Questions about the array below. Counting starts at 0.
1) Read off the bottom-left entry.
2) Read off the entry just left of 145.
3) Read off the entry in row 0 and column 1.
4) Read off the entry in row 2 and column 0.
5) Read off the entry at row 0, column 2.
6) Read off the entry in the top-right corner.
7) Read off the entry in the top-left corner.
[[131 122 132 128 137 122 129]
 [126 124 133 130 127 133 130]
 [141 133 134 115 124 129 123]
 [109 113 130 127 114 105 123]
 [125 134 116 126 117 140 118]
 [140  99 123 125 125 149 149]
 [139 114 117 134 122 110 117]
 [111 124 120 145 132 131 137]
 [130 130 126 125 129 129 130]
 [116 142 132 119 136 149 130]]
1) 116
2) 120
3) 122
4) 141
5) 132
6) 129
7) 131

W =
[[134 132 139 143 130]
 [147 130 149 141 132]
 [130 139 147 145 130]
 [132 132 153 130 128]
 [141 139 147 130 130]
 [130 136 149 130 134]
 [128 151 141 132 130]
 [132 132 151 128 128]
 [130 143 136 130 128]
 [130 145 134 132 128]
 [139 141 139 132 136]
 [134 139 141 132 128]]
Counting starts at 0.
The entry directly above the largest entry -> 147
Find the entry in the top-right corner.
130
Find the entry in the bottom-right corner.
128
The entry in row 2 and column 1: 139
Find the entry in the bottom-left corner.
134
The entry in row 0 and column 1 is 132
Find the entry in row 1 and column 1.
130
The entry at row 0, column 0 is 134
The entry in row 0 and column 2: 139
Find the entry in row 2 and column 0.
130
Find the entry in row 1 and column 2.
149
The entry just left of the largest entry: 132
The entry in row 1 and column 0 is 147
Find the bottom entry of the column that holds the largest entry.
141

[[109 148 146 146 110 148 109]
 [109 148 112 147 108 147 107]
 [148 109 144 109 147 108 147]
 [109 149 112 148 107 148 109]
 [147 109 146 108 147 108 147]
 [110 149 112 148 108 147 108]
 [108 146 109 149 109 146 108]
 [111 148 111 147 110 147 108]
 [148 110 144 109 146 107 146]
 [147 109 145 108 147 109 147]
 [109 147 112 148 109 147 108]]
The first entry on the diagonal from the top-right corner -> 109
The last entry, reading row by row: 108
Which number is the entry in the top-left corner?
Answer: 109
The largest entry in the last row: 148
The smallest entry in the last column is 107
Which number is the entry at the centre?
Answer: 148
The entry directly above the centre entry: 108
The 5th-last entry, reading row by row: 112
Which number is the entry in the bottom-left corner?
Answer: 109
Which number is the entry just left of the centre entry?
Answer: 112
The second entry on the main diagonal: 148
The fifth entry in reading order is 110
The entry just right of 145 -> 108
The entry just right of the centre entry -> 108
Which number is the third entry, reading row by row?
Answer: 146
The fourth entry, reading row by row: 146

Questions about the array below.
1) Give the first entry on the main diagonal.
2) Give the entry in the bottom-left corner.
3) Give the second entry on the main diagonal.
4) Give the last entry, reading row by row.
5) Give the top-right entry.
6) Give the maximum.
7) Give the last entry in the row that holds the smallest entry.
8) Give the entry just right of the largest entry.
[[136 130 137 124 150 112 127 125 117 149 137 132]
 [145 107 130 112 131 111 122 143 122 110 135 135]
 [148 121 111 115 133 112 123 151 110 132 106 109]
 [110 131 129 107 141 111 139 123 140 114 118 121]]
1) 136
2) 110
3) 107
4) 121
5) 132
6) 151
7) 109
8) 110

[[148 147 107 111 150 148 106 108 150]
 [108 107 146 145 108 109 148 149 107]
 [148 147 110 112 145 145 109 108 145]
 [111 110 148 146 109 110 148 146 108]
 [146 147 109 110 145 149 107 108 149]
 [105 107 148 149 105 107 149 149 109]
 [110 109 149 146 109 107 147 149 108]
 [110 110 148 144 107 110 146 147 109]]
The fifth entry in reading order: 150
Give the smallest entry in the first column.
Answer: 105
Give the bottom-left entry.
Answer: 110
The entry in the bottom-right corner is 109
The top-right entry: 150
Give the top-left entry.
Answer: 148
The smallest entry in the last row -> 107
The fourth entry from the end, reading row by row is 110
The entry directly above 112 is 145
The third entry on the diagonal from the top-right corner: 109
The smallest entry in the last column is 107
Give the 2nd entry in reading order.
Answer: 147
Give the 2nd entry on the main diagonal.
Answer: 107

X =
[[131 117 129 103 149 126 140 125 124 115 142 129 125]
 [111 127 108 129 134 124 110 134 127 140 115 120 129]
 [107 112 110 121 142 122 117 129 129 132 139 129 130]
 [123 133 123 155 108 128 116 127 137 135 121 127 131]
 [131 119 127 102 150 127 142 125 121 118 136 129 128]
 [126 114 126 105 148 126 136 126 126 121 143 132 126]
 [126 112 135 122 132 129 142 124 133 118 155 141 131]
 [147 135 148 137 110 134 139 125 132 122 130 132 131]
 [123 138 121 150 113 128 112 132 131 141 110 120 130]
 [148 135 149 127 116 134 144 124 127 117 129 136 128]
 [143 148 138 131 115 136 129 132 121 132 105 119 124]]
Rows and columns are numbered from 0.
Report the entry in the top-right corner.
Answer: 125
The entry at row 0, column 2 is 129
The entry at row 1, column 0 -> 111
Report the entry in row 0 and column 0.
Answer: 131
The entry in row 1 and column 1 -> 127
Report the entry at row 1, column 2.
Answer: 108
Report the entry in the bottom-right corner.
Answer: 124
Report the entry at row 2, column 0.
Answer: 107
The entry directly above 102 is 155
The entry just right of the smallest entry is 150
The entry at row 0, column 1 -> 117
Report the bottom entry of the column that holds the smallest entry.
Answer: 131
The entry directly above the centre entry -> 142
The minimum is 102
Report the bottom-left entry.
Answer: 143
The entry directly below the smallest entry is 105
Report the entry in row 2 and column 2.
Answer: 110
Report the entry directly below the centre entry.
Answer: 142
Report the top entry of the column that holds the smallest entry.
Answer: 103
The entry at row 2, column 1 -> 112

a = 120,128,154,118,130,126,131,119,124,133,125,128,125,131
The 2nd entry from the right is 125
The 3rd entry from the left: 154
The 3rd smallest entry -> 120
Read off the third entry from the right.
128
